Below are the code and all the weights of a small trained network. Each question names an input and a target symbol and asks about switching units off, where a switched-off unit gives its printed mean instead of its output.

import numpy as np


def w(rows, s, z=0):
    codes = np.array(rows[::2]) - 128.0
    scale = np.full(codes.shape[1], s)
    scale[-1] = z or s
    return codes * scale


def norm(h):
    return h / np.sqrt((h * h).mean(-1, keepdims=True) + 1e-5)


def f(y):
    return y / 2 * (1 + np.tanh(0.7978845608 * (y + 0.044715 * y**3)))


def softmax(a):
    e = np.exp(a - a.max(-1, keepdims=True))
    return e / e.sum(-1, keepdims=True)


def log_softmax(a):
    a = a - a.max(-1, keepdims=True)
    return a - np.log(np.exp(a).sum(-1, keepdims=True))


def net(x, mask):
    ids = ['ΠΩαγεθλμψ'.index(c) for c in x.split()]
    T = len(ids)
    res = E[ids] + P[:T]
    r = norm(res)
    for j in range(2):
        rows = slice(3 * j, 3 * j + 3)
        q, k, v = (r @ M[0][rows].T for M in (Q, K, V))
        z = softmax(np.where(np.tri(T) > 0, q @ k.T / 3**0.5, -1e9)) @ v
        o = O[0][rows]
        res = res + np.where(mask[j], z, o[:, -1]) @ o[:, :-1]
    y = f(norm(res) @ A[0][:, :-1].T + A[0][:, -1])
    res = res + np.where(mask[2:6], y, B[0][:, -1]) @ B[0][:, :-1]
    return log_softmax(norm(res)[-1] @ U[:, :-1].T + U[:, -1])


Q, K, V, O, A, B = {}, {}, {}, {}, {}, {}
E = w([
[101,148,72],'Π',
[75,117,103],'Ω',
[155,155,196],'α',
[104,214,102],'γ',
[135,186,74],'ε',
[248,112,154],'θ',
[126,108,86],'λ',
[105,131,168],'μ',
[143,180,84],'ψ',
],0.018)
P = w([
[80,200,206],'0',
[98,157,187],'1',
[103,135,190],'2',
[109,92,168],'3',
[135,32,148],'4',
[146,4,143],'5',
[132,9,126],'6',
],0.0037)
Q[0] = w([
[16,1,166],'h0',
[134,67,106],'h0',
[165,127,27],'h0',
[120,38,92],'h1',
[229,103,225],'h1',
[126,90,174],'h1',
],0.01)
K[0] = w([
[160,36,130],'h0',
[118,7,78],'h0',
[134,126,93],'h0',
[144,47,152],'h1',
[71,157,123],'h1',
[62,132,195],'h1',
],0.015)
V[0] = w([
[90,142,55],'h0',
[60,70,92],'h0',
[129,144,172],'h0',
[225,153,129],'h1',
[153,3,222],'h1',
[192,15,91],'h1',
],0.0061)
O[0] = w([
[135,129,125,232],'h0',
[3,204,214,196],'h0',
[136,29,174,86],'h0',
[163,179,146,88],'h1',
[131,166,176,1],'h1',
[159,154,133,104],'h1',
],0.0063,0.0048)
A[0] = w([
[9,169,95,63],'n0',
[64,254,138,3],'n1',
[41,192,105,81],'n2',
[69,76,221,235],'n3',
],0.0075,0.0024)
B[0] = w([
[164,41,239,253],'n0',
[148,21,128,173],'n1',
[211,171,106,222],'n2',
[149,254,89,152],'n3',
],0.0067,0.0069)
U = w([
[66,50,81,182],'Π',
[18,116,203,111],'Ω',
[188,206,201,129],'α',
[196,113,79,2],'γ',
[141,186,51,155],'ε',
[249,162,147,48],'θ',
[168,83,208,196],'λ',
[102,216,179,171],'μ',
[148,181,74,110],'ψ',
],0.012,0.0046)

Each question gives the input, a string of symbols that net reads in full, and the target symbol t.
The units are the heads (3 rows each of Q, K, V and O) and the neurons (one row each of A and B). Each row of codes is followed by its name. A weight is (code - 128) times the scale printed after its matrix; where a second scale follows, it is the last column's (O, A, B and U).
mask holds one flag per unit, heads first, then neurons. A switched-off unit (its flag False) gives its mean, the last column of its rows in O or B, instead of its output. The means were averaged over made-up inputs and are rounded, as every weight is.
A unit's drop is (log p(t) with every unit on - log p(t) with that unit switched off) / (log p(t) with every unit on - log p(t) with every unit switched off).
The circuit of an input: a set's keep is (log p(t) with only the set's units on - log p(t) with every unit switched off) / (log p(t) with every unit on - log p(t) with every unit switched off). Starting from all 6 units, units are removed one at a time, each time the one whose removal leaves the highest keep (on an exact tie, the one counted first), for as long as the keep stays at least 0.8.
units of the circuit, in order: the units of the circuit, biggest drop first
most important unit: the unit with the biggest drop
which heads matter: for each layer, one digit per head in row order, 1 if its drop is at least 0.15 and else 0, layers parted by /
drop when u is switched off: that unit's drop, to one decimal
input λ λ θ Ω, target λ: units of the circuit, in order => h1, n1, n2
input θ Π Π, target θ: units of the circuit, in order => h1, n1
input Π γ Ω λ θ Π, target λ: units of the circuit, in order => h1, n1, n3
input Ω α Π Π θ λ λ, target λ: units of the circuit, in order => h0, h1
input λ ε Π ε λ Ω, target Ω: most important unit => n3
input Π λ Ω θ γ, target θ: units of the circuit, in order => n1, h0
input ε Π λ ε ε Π Ω, target Ω: which heads matter => 10
input γ Π Π Ω α λ λ, target λ: drop when h0 is switched off => 2.5
input λ μ Ω θ λ Ω, target λ: drop when n3 is switched off => -0.2
input λ Ω θ λ μ, target μ: drop when n0 is switched off => 0.2
input α Π Π λ Π, target λ: drop when h0 is switched off => 0.3
